Below is a small trained network, with its code and all its weights. Each question gives an input and a target symbol and asks what happens when units are switched off, that is, made to give their printed mean instead of their output.

import numpy as np


def w(rows, s, z=0):
    codes = np.array(rows[::2]) - 128.0
    scale = np.full(codes.shape[1], s)
    scale[-1] = z or s
    return codes * scale


def norm(h):
    return h / np.sqrt((h * h).mean(-1, keepdims=True) + 1e-5)


def f(y):
    return np.maximum(y, 0)


def softmax(a):
    e = np.exp(a - a.max(-1, keepdims=True))
    return e / e.sum(-1, keepdims=True)


def log_softmax(a):
    a = a - a.max(-1, keepdims=True)
    return a - np.log(np.exp(a).sum(-1, keepdims=True))


def net(x, mask):
    ids = ['γδεζηθμξπσφψω'.index(c) for c in x.split()]
    T = len(ids)
    res = E[ids] + P[:T]
    r = norm(res)
    for j in range(2):
        rows = slice(3 * j, 3 * j + 3)
        q, k, v = (r @ M[0][rows].T for M in (Q, K, V))
        z = softmax(np.where(np.tri(T) > 0, q @ k.T / 3**0.5, -1e9)) @ v
        o = O[0][rows]
        res = res + np.where(mask[j], z, o[:, -1]) @ o[:, :-1]
    y = f(norm(res) @ A[0][:, :-1].T + A[0][:, -1])
    res = res + np.where(mask[2:14], y, B[0][:, -1]) @ B[0][:, :-1]
    return log_softmax(norm(res)[-1] @ U[:, :-1].T + U[:, -1])


Q, K, V, O, A, B = {}, {}, {}, {}, {}, {}
E = w([
[147,102,150,105],'γ',
[159,27,120,80],'δ',
[82,83,103,170],'ε',
[139,96,157,122],'ζ',
[141,71,109,147],'η',
[182,38,123,114],'θ',
[91,124,87,255],'μ',
[109,44,106,67],'ξ',
[114,87,148,104],'π',
[171,108,177,130],'σ',
[164,75,128,160],'φ',
[163,110,230,44],'ψ',
[98,32,136,35],'ω',
],0.0091)
P = w([
[106,153,146,128],'0',
[183,52,49,168],'1',
[181,142,118,69],'2',
[66,46,253,91],'3',
[153,33,58,119],'4',
[200,185,166,78],'5',
],0.016)
Q[0] = w([
[172,149,214,130],'H0',
[105,4,73,200],'H0',
[165,101,81,153],'H0',
[164,114,53,114],'H1',
[111,131,163,51],'H1',
[123,191,178,154],'H1',
],0.013)
K[0] = w([
[204,203,1,66],'H0',
[117,134,90,233],'H0',
[32,137,111,99],'H0',
[93,186,129,118],'H1',
[63,76,159,110],'H1',
[165,79,124,109],'H1',
],0.0093)
V[0] = w([
[174,123,205,149],'H0',
[60,156,156,105],'H0',
[171,133,141,158],'H0',
[99,168,74,87],'H1',
[203,91,93,127],'H1',
[139,250,135,52],'H1',
],0.015)
O[0] = w([
[70,47,2,160,179],'H0',
[225,191,112,141,82],'H0',
[81,65,87,108,148],'H0',
[209,109,135,138,50],'H1',
[109,209,53,33,127],'H1',
[163,110,106,180,12],'H1',
],0.008,0.011)
A[0] = w([
[196,155,64,67,248],'N0',
[202,166,178,219,132],'N1',
[150,196,191,122,35],'N2',
[127,104,194,95,125],'N3',
[113,21,6,32,175],'N4',
[28,85,111,190,60],'N5',
[49,205,93,185,253],'N6',
[217,232,124,53,230],'N7',
[85,119,139,36,192],'N8',
[121,167,233,72,49],'N9',
[139,198,113,218,30],'N10',
[203,113,77,84,147],'N11',
],0.012,0.0026)
B[0] = w([
[99,166,184,82,154],'N0',
[65,179,106,51,140],'N1',
[133,85,74,183,132],'N2',
[116,135,57,142,152],'N3',
[139,178,128,149,252],'N4',
[144,127,149,141,170],'N5',
[191,120,179,76,142],'N6',
[118,12,176,172,146],'N7',
[176,121,120,122,201],'N8',
[153,112,82,149,151],'N9',
[176,107,168,102,131],'N10',
[99,146,194,147,148],'N11',
],0.012,0.019)
U = w([
[206,54,99,133,136],'γ',
[112,105,5,114,99],'δ',
[86,136,113,81,159],'ε',
[39,89,147,156,222],'ζ',
[198,149,165,158,156],'η',
[146,115,126,165,253],'θ',
[157,115,213,85,3],'μ',
[153,138,143,122,54],'ξ',
[98,170,178,160,162],'π',
[161,101,150,148,57],'σ',
[155,99,199,155,2],'φ',
[124,74,128,137,176],'ψ',
[127,177,85,57,154],'ω',
],0.018,0.0024)

Each question gives the input, a string of symbols that net reads in full, and the target symbol t.
The units are the heads (3 rows each of Q, K, V and O) and the neurons (one row each of A and B). Each row of codes is followed by its name. A weight is (code - 128) times the scale printed after its matrix; where a second scale follows, it is the last column's (O, A, B and U).
mask holds one flag per unit, heads first, then neurons. A switched-off unit (its flag False) gives its mean, the last column of its rows in O or B, instead of its output. The means were averaged over made-up inputs and are rounded, as every weight is.
A unit's drop is (log p(t) with every unit on - log p(t) with that unit switched off) / (log p(t) with every unit on - log p(t) with every unit switched off).
The circuit of an input: a set's keep is (log p(t) with only the set's units on - log p(t) with every unit switched off) / (log p(t) with every unit on - log p(t) with every unit switched off). Starting from the 12 units with the biggest drops (on a tie, the unit counted first), units are removed one at a time, each time the one whose removal leaves the highest keep (on an exact tie, the one counted first), for as long as the keep stays at least 0.8.
circuit, biggest first: the units of the circuit, biggest drop first
most important unit: the unit with the biggest drop
top k neurons: the k neurons with the biggest drops, biggest first
heads that matter: for each layer, one digit per head in row order, 1 if its drop is at least 0.15 and else 0, layers parted by /
input δ γ ε φ δ, target ω: heads that matter : 01
input ω ε δ φ γ, target η: most important unit : N4
input ψ φ ε, target π: top 2 neurons : N8, N11
input γ φ γ, target η: heads that matter : 01
input ε δ φ δ δ θ, target ω: heads that matter : 10
input γ θ ε, target η: heads that matter : 11
input δ φ ε, target μ: top 2 neurons : N7, N0
input ε φ γ, target γ: circuit, biggest first : H1, N3
input δ π ξ, target μ: circuit, biggest first : N7, H0
input γ ε φ, target η: circuit, biggest first : H1, N7
input δ δ θ, target μ: circuit, biggest first : H1, N7, N11
input ω ζ ξ γ δ, target η: top 3 neurons : N4, N11, N7
input δ φ φ ε ε ζ, target ω: circuit, biggest first : H0, H1
input ε δ δ, target γ: most important unit : H1
input φ δ φ φ ψ, target δ: heads that matter : 10
input δ φ η δ μ, target ω: heads that matter : 01
input δ θ δ, target μ: heads that matter : 11
input δ ξ δ φ ψ, target ω: heads that matter : 00
input δ γ ψ μ ξ, target ω: heads that matter : 10
input ψ δ φ, target π: heads that matter : 01
input φ ε ε δ ω ψ, target γ: heads that matter : 00
input ε φ φ δ μ, target μ: heads that matter : 10
input ω δ ε ω γ φ, target γ: top 2 neurons : N9, N2
input δ ζ ζ, target μ: heads that matter : 01
input ε φ γ φ ζ, target μ: top neuron : N1
